[[-32  25 -17 -43  77 -52   6 -58  -5]
 [ 35  10 -10 -19  39  35 -45  16 -11]
 [-18   6  -6  21 -23 -50 -32   3  36]
 [-12   3  41  13  -7  -2  -9  22  63]]
->
[[-32  25 -17 -43  77 -52   6 -58  -5]
 [-18   6  -6  21 -23 -50 -32   3  36]
 [-12   3  41  13  -7  -2  -9  22  63]
 [ 35  10 -10 -19  39  35 -45  16 -11]]

[[ -3  13 -10  -1]
 [ -9  19  26 -14]
 [-32  -4 -27 -30]
 [ 51   1  -4  20]
 [ -2   4  -1   4]
 [ 11  11  -3  -6]
 [ 49  14  26  32]
 [ 69 -43 -12  13]
 [-12  -6  -6 -16]]
->
[[-32  -4 -27 -30]
 [-12  -6  -6 -16]
 [ -9  19  26 -14]
 [ -3  13 -10  -1]
 [ -2   4  -1   4]
 [ 11  11  -3  -6]
 [ 49  14  26  32]
 [ 51   1  -4  20]
 [ 69 -43 -12  13]]

[[ -6 -55 -38]
 [-47 -37 -35]
 [ 67 -20   8]
 [ 61 -34   2]
 [-76  12 -12]
 [ 53 -43  -4]]
->
[[-76  12 -12]
 [-47 -37 -35]
 [ -6 -55 -38]
 [ 53 -43  -4]
 [ 61 -34   2]
 [ 67 -20   8]]

[[ 37   1  45 -15 -45  18  39  -1  17  30 -21 -47  46  21 -60]
 [-23   8 -17  -2  20   8 -20  56  44 -18  50 -54 -30  26  18]
 [ 21  19  10  45  -5  40  15  27 -14   5  38 -21   7 -36  -5]
 [-30  10 -27 -23 -26 -18 -28   4  26 -23 -12  13 -25  35 -29]]
->
[[-30  10 -27 -23 -26 -18 -28   4  26 -23 -12  13 -25  35 -29]
 [-23   8 -17  -2  20   8 -20  56  44 -18  50 -54 -30  26  18]
 [ 21  19  10  45  -5  40  15  27 -14   5  38 -21   7 -36  -5]
 [ 37   1  45 -15 -45  18  39  -1  17  30 -21 -47  46  21 -60]]

[[ 30   0 -33 -14 -46  39]
 [ 42 -33 -21 -53  -7 -38]
 [  4 -56  17   6  11 -64]]
->
[[  4 -56  17   6  11 -64]
 [ 30   0 -33 -14 -46  39]
 [ 42 -33 -21 -53  -7 -38]]

[[  7   4  -3 -39  54   8 -33  -1  10  20  15 -14]
 [ 56 -13 -12  30 -43 -13  21   0 -11 -12  -4  -2]
 [ 30   4  41 -30  12  19 -34  21  -4 -10  -1  -6]
 [-40   8   5  10  -9 -12   9   3   8  24  -2   9]]
->
[[-40   8   5  10  -9 -12   9   3   8  24  -2   9]
 [  7   4  -3 -39  54   8 -33  -1  10  20  15 -14]
 [ 30   4  41 -30  12  19 -34  21  -4 -10  -1  -6]
 [ 56 -13 -12  30 -43 -13  21   0 -11 -12  -4  -2]]

[[ 75  46  -5  31  65  59 -48 -26]
 [ 52 -33  28  27 -26  45  38  46]]
->
[[ 52 -33  28  27 -26  45  38  46]
 [ 75  46  -5  31  65  59 -48 -26]]

[[ 21 -22  29  45 -35 -32  13  13  45 -11]
 [-12 -48 -19  29 -54  -4  21  40  -9  24]
 [  7 -42  26   4 -53  -1  13  37  14   2]]
->
[[-12 -48 -19  29 -54  -4  21  40  -9  24]
 [  7 -42  26   4 -53  -1  13  37  14   2]
 [ 21 -22  29  45 -35 -32  13  13  45 -11]]

[[ -5 -17  22 -14  21]
 [ -2 -47   8 -38  16]
 [  9  14  27   9 -39]
 [ 28  62  -2  22 -14]
 [ 24 -22 -30 -20  -7]
 [-36 -26   3  26  24]
 [ -9 -44  11 -32  16]
 [-11  10  -1 -26  25]
 [ 44  36   4  24 -10]
 [-15 -26 -21 -34  22]
 [ -4 -24  31 -22  19]]
->
[[-36 -26   3  26  24]
 [-15 -26 -21 -34  22]
 [-11  10  -1 -26  25]
 [ -9 -44  11 -32  16]
 [ -5 -17  22 -14  21]
 [ -4 -24  31 -22  19]
 [ -2 -47   8 -38  16]
 [  9  14  27   9 -39]
 [ 24 -22 -30 -20  -7]
 [ 28  62  -2  22 -14]
 [ 44  36   4  24 -10]]
---
[[-65   6  -2  -5  61 -13]
 [-72 -10  57  58 -28 -75]
 [-30 -19   1  -6  41  42]
 [-66   2 -11 -15  67  -9]
 [-37 -20  -2  -6  24   5]
 [-75  22  22  51   8 -58]
 [-42  -7  19  -4  57  32]
 [-48  -7  46  17 -31 -22]
 [-31  -9  12  14  -1   6]]
->
[[-65 -72 -30 -66 -37 -75 -42 -48 -31]
 [  6 -10 -19   2 -20  22  -7  -7  -9]
 [ -2  57   1 -11  -2  22  19  46  12]
 [ -5  58  -6 -15  -6  51  -4  17  14]
 [ 61 -28  41  67  24   8  57 -31  -1]
 [-13 -75  42  -9   5 -58  32 -22   6]]

[[ 22 -10  42   9   4]
 [ 14 -16  15 -75 -40]]
->
[[ 22  14]
 [-10 -16]
 [ 42  15]
 [  9 -75]
 [  4 -40]]

[[ 32 -31  45  -2  68  23  37 -44 -55  28]
 [ -3  53 -20  23 -50 -13  -6  62  71 -44]
 [-24  51  -6  -9 -22  -2  26  28   9 -21]
 [ 15  53   3 -13  49 -38  34  55  42  -3]]
->
[[ 32  -3 -24  15]
 [-31  53  51  53]
 [ 45 -20  -6   3]
 [ -2  23  -9 -13]
 [ 68 -50 -22  49]
 [ 23 -13  -2 -38]
 [ 37  -6  26  34]
 [-44  62  28  55]
 [-55  71   9  42]
 [ 28 -44 -21  -3]]

[[ 13  45  14 -23  -5  18  -7 -37  27  -1  -9  -3  25  34  17  12]
 [  3  -3 -21 -14  24  -7 -34 -54  31  -3 -58 -15  13  10   9   1]]
->
[[ 13   3]
 [ 45  -3]
 [ 14 -21]
 [-23 -14]
 [ -5  24]
 [ 18  -7]
 [ -7 -34]
 [-37 -54]
 [ 27  31]
 [ -1  -3]
 [ -9 -58]
 [ -3 -15]
 [ 25  13]
 [ 34  10]
 [ 17   9]
 [ 12   1]]

[[ 48   6]
 [ 21  33]
 [  0  13]
 [-18   2]
 [  5   6]
 [-15  24]
 [-73 -47]
 [ 27  20]
 [  3  25]]
->
[[ 48  21   0 -18   5 -15 -73  27   3]
 [  6  33  13   2   6  24 -47  20  25]]

[[ 63  34]
 [  3  10]
 [-36  12]
 [ 38   0]
 [-21  43]
 [-11 -54]
 [-20  23]]
->
[[ 63   3 -36  38 -21 -11 -20]
 [ 34  10  12   0  43 -54  23]]
